Below is a small trained network, with its code and all its weights. Each question gives an input and a target symbol and asks what happens when units are switched off, that is, made to give their printed mean instead of their output.

import numpy as np


def w(rows, s, z=0):
    codes = np.array(rows[::2]) - 128.0
    scale = np.full(codes.shape[1], s)
    scale[-1] = z or s
    return codes * scale


def norm(h):
    return h / np.sqrt((h * h).mean(-1, keepdims=True) + 1e-5)


def f(y):
    return np.maximum(y, 0)


def softmax(a):
    e = np.exp(a - a.max(-1, keepdims=True))
    return e / e.sum(-1, keepdims=True)


def log_softmax(a):
    a = a - a.max(-1, keepdims=True)
    return a - np.log(np.exp(a).sum(-1, keepdims=True))


def net(x, mask):
    ids = ['αβθμξτ'.index(c) for c in x.split()]
    T = len(ids)
    res = E[ids] + P[:T]
    u = 0
    for l in range(2):
        q, k, v = (norm(res) @ M[l].T for M in (Q, K, V))
        z = softmax(np.where(np.tri(T) > 0, q @ k.T / 2**0.5, -1e9)) @ v
        res = res + np.where(mask[u], z, O[l][:, -1]) @ O[l][:, :-1]
        u += 1
        y = f(norm(res) @ A[l][:, :-1].T + A[l][:, -1])
        res = res + np.where(mask[u : u + 16], y, B[l][:, -1]) @ B[l][:, :-1]
        u += 16
    return log_softmax(norm(res)[-1] @ U[:, :-1].T + U[:, -1])


Q, K, V, O, A, B = {}, {}, {}, {}, {}, {}
E = w([
[161,208,146],'α',
[43,180,109],'β',
[92,204,83],'θ',
[2,252,89],'μ',
[133,205,51],'ξ',
[117,101,111],'τ',
],0.0069)
P = w([
[134,66,190],'0',
[126,52,159],'1',
[102,39,105],'2',
[136,46,63],'3',
[158,55,38],'4',
[206,70,24],'5',
[231,82,37],'6',
[252,83,51],'7',
],0.0017)
Q[0] = w([
[93,238,80],'0.h0',
[124,3,252],'0.h0',
],0.0061)
K[0] = w([
[170,79,8],'0.h0',
[160,117,235],'0.h0',
],0.014)
V[0] = w([
[158,85,165],'0.h0',
[254,113,134],'0.h0',
],0.0079)
O[0] = w([
[82,85,114,26],'0.h0',
[85,107,2,2],'0.h0',
],0.0046,0.0062)
A[0] = w([
[82,151,211,148],'0.n0',
[155,21,157,255],'0.n1',
[130,160,123,75],'0.n2',
[108,130,135,145],'0.n3',
[136,182,23,63],'0.n4',
[122,151,145,55],'0.n5',
[124,43,101,142],'0.n6',
[140,193,99,84],'0.n7',
[254,163,117,97],'0.n8',
[59,110,169,141],'0.n9',
[156,108,123,78],'0.n10',
[180,95,24,172],'0.n11',
[201,136,124,163],'0.n12',
[31,120,108,159],'0.n13',
[111,185,147,142],'0.n14',
[156,182,139,67],'0.n15',
],0.0071,0.0023)
B[0] = w([
[209,130,83,248],'0.n0',
[38,102,190,152],'0.n1',
[126,117,145,162],'0.n2',
[176,141,78,151],'0.n3',
[187,87,126,198],'0.n4',
[141,129,140,149],'0.n5',
[119,131,191,134],'0.n6',
[154,137,151,218],'0.n7',
[62,110,43,200],'0.n8',
[196,64,50,171],'0.n9',
[163,83,113,130],'0.n10',
[157,140,183,155],'0.n11',
[22,3,125,173],'0.n12',
[65,103,159,175],'0.n13',
[129,92,106,255],'0.n14',
[151,131,155,201],'0.n15',
],0.004,0.0045)
Q[1] = w([
[21,182,2],'1.h0',
[215,180,150],'1.h0',
],0.0071)
K[1] = w([
[144,18,48],'1.h0',
[123,253,23],'1.h0',
],0.0072)
V[1] = w([
[192,172,64],'1.h0',
[4,215,75],'1.h0',
],0.0039)
O[1] = w([
[170,169,3,252],'1.h0',
[112,233,169,179],'1.h0',
],0.0063,0.0017)
A[1] = w([
[100,83,190,107],'1.n0',
[99,2,149,39],'1.n1',
[106,95,147,136],'1.n2',
[142,171,148,113],'1.n3',
[25,162,152,186],'1.n4',
[64,96,140,236],'1.n5',
[78,156,55,143],'1.n6',
[174,73,73,106],'1.n7',
[23,93,99,255],'1.n8',
[103,216,114,158],'1.n9',
[89,130,194,219],'1.n10',
[131,159,131,77],'1.n11',
[70,191,107,219],'1.n12',
[119,181,130,192],'1.n13',
[139,154,61,187],'1.n14',
[248,145,155,114],'1.n15',
],0.0074,0.0017)
B[1] = w([
[164,56,136,149],'1.n0',
[3,102,199,153],'1.n1',
[98,139,176,140],'1.n2',
[163,123,136,181],'1.n3',
[185,103,170,178],'1.n4',
[108,61,211,151],'1.n5',
[119,145,151,199],'1.n6',
[132,136,232,154],'1.n7',
[110,51,55,160],'1.n8',
[77,97,156,253],'1.n9',
[78,113,64,164],'1.n10',
[141,108,145,157],'1.n11',
[161,95,150,225],'1.n12',
[107,127,130,213],'1.n13',
[103,99,142,223],'1.n14',
[93,115,94,212],'1.n15',
],0.0051,0.0054)
U = w([
[69,44,172,192],'α',
[25,166,70,47],'β',
[130,248,206,203],'θ',
[217,111,155,172],'μ',
[199,159,26,227],'ξ',
[153,105,116,6],'τ',
],0.011,0.0022)

Each question gives the input, a string of symbols that net reads in full, and the target symbol t.
The units are the heads (2 rows each of Q, K, V and O) and the neurons (one row each of A and B). Each row of codes is followed by its name. A weight is (code - 128) times the scale printed after its matrix; where a second scale follows, it is the last column's (O, A, B and U).
mask holds one flag per unit, layer by layer, with each layer's heads first. A switched-off unit (its flag False) gives its mean, the last column of its rows in O or B, instead of its output. The means were averaged over made-up inputs and are rounded, as every weight is.
A unit's drop is (log p(t) with every unit on - log p(t) with that unit switched off) / (log p(t) with every unit on - log p(t) with every unit switched off).
The circuit of an input: a set's keep is (log p(t) with only the set's units on - log p(t) with every unit switched off) / (log p(t) with every unit on - log p(t) with every unit switched off). Starting from the 12 units with the biggest drops (on a tie, the unit counted first), units are removed one at a time, each time the one whose removal leaves the highest keep (on an exact tie, the one counted first), for as long as the keep stays at least 0.8.
units of the circuit, in order: the units of the circuit, biggest drop first
most important unit: the unit with the biggest drop
k most important neurons: the k neurons with the biggest drops, biggest first
top k neurons in layer l: the k neurons of layer l with the biggest drops, biggest first
drop of u: that unit's drop, to one decimal
input ξ ξ α ξ ξ θ β β, target β: units of the circuit, in order => (0.h0 1.h0)
input μ α β, target θ: most important unit => 1.n8
input ξ μ α τ μ α, target α: top 3 neurons in layer 0 => (0.n12 0.n0 0.n8)
input μ τ α, target α: units of the circuit, in order => (0.h0 0.n8)
input τ θ α μ θ, target θ: units of the circuit, in order => (1.h0 0.n9)
input α α β, target μ: top 3 neurons in layer 0 => (0.n0 0.n9 0.n4)
input μ μ μ β ξ α, target β: 2 most important neurons => (0.n8 1.n4)
input μ α θ ξ α, target β: top 2 neurons in layer 1 => (1.n4 1.n14)
input τ ξ μ, target α: 2 most important neurons => (0.n13 1.n4)
input μ α θ β α, target ξ: top 2 neurons in layer 1 => (1.n1 1.n15)
input τ μ α θ ξ β, target β: 2 most important neurons => (0.n12 0.n8)
input β θ α, target ξ: top 3 neurons in layer 0 => (0.n4 0.n8 0.n9)
input β θ β, target ξ: top 2 neurons in layer 1 => (1.n9 1.n15)
input τ β μ α μ μ β α, target θ: most important unit => 1.h0
input θ α β, target ξ: top 3 neurons in layer 0 => (0.n8 0.n0 0.n12)
input β β μ θ θ, target β: top 3 neurons in layer 1 => (1.n4 1.n14 1.n9)
input α μ β μ α, target θ: drop of 1.h0 => 0.2
input μ θ β θ ξ ξ θ, target ξ: drop of 0.h0 => 0.4
input α μ μ β, target θ: drop of 0.n11 => 0.0
input β θ ξ θ β μ μ θ, target β: most important neuron => (0.n0)
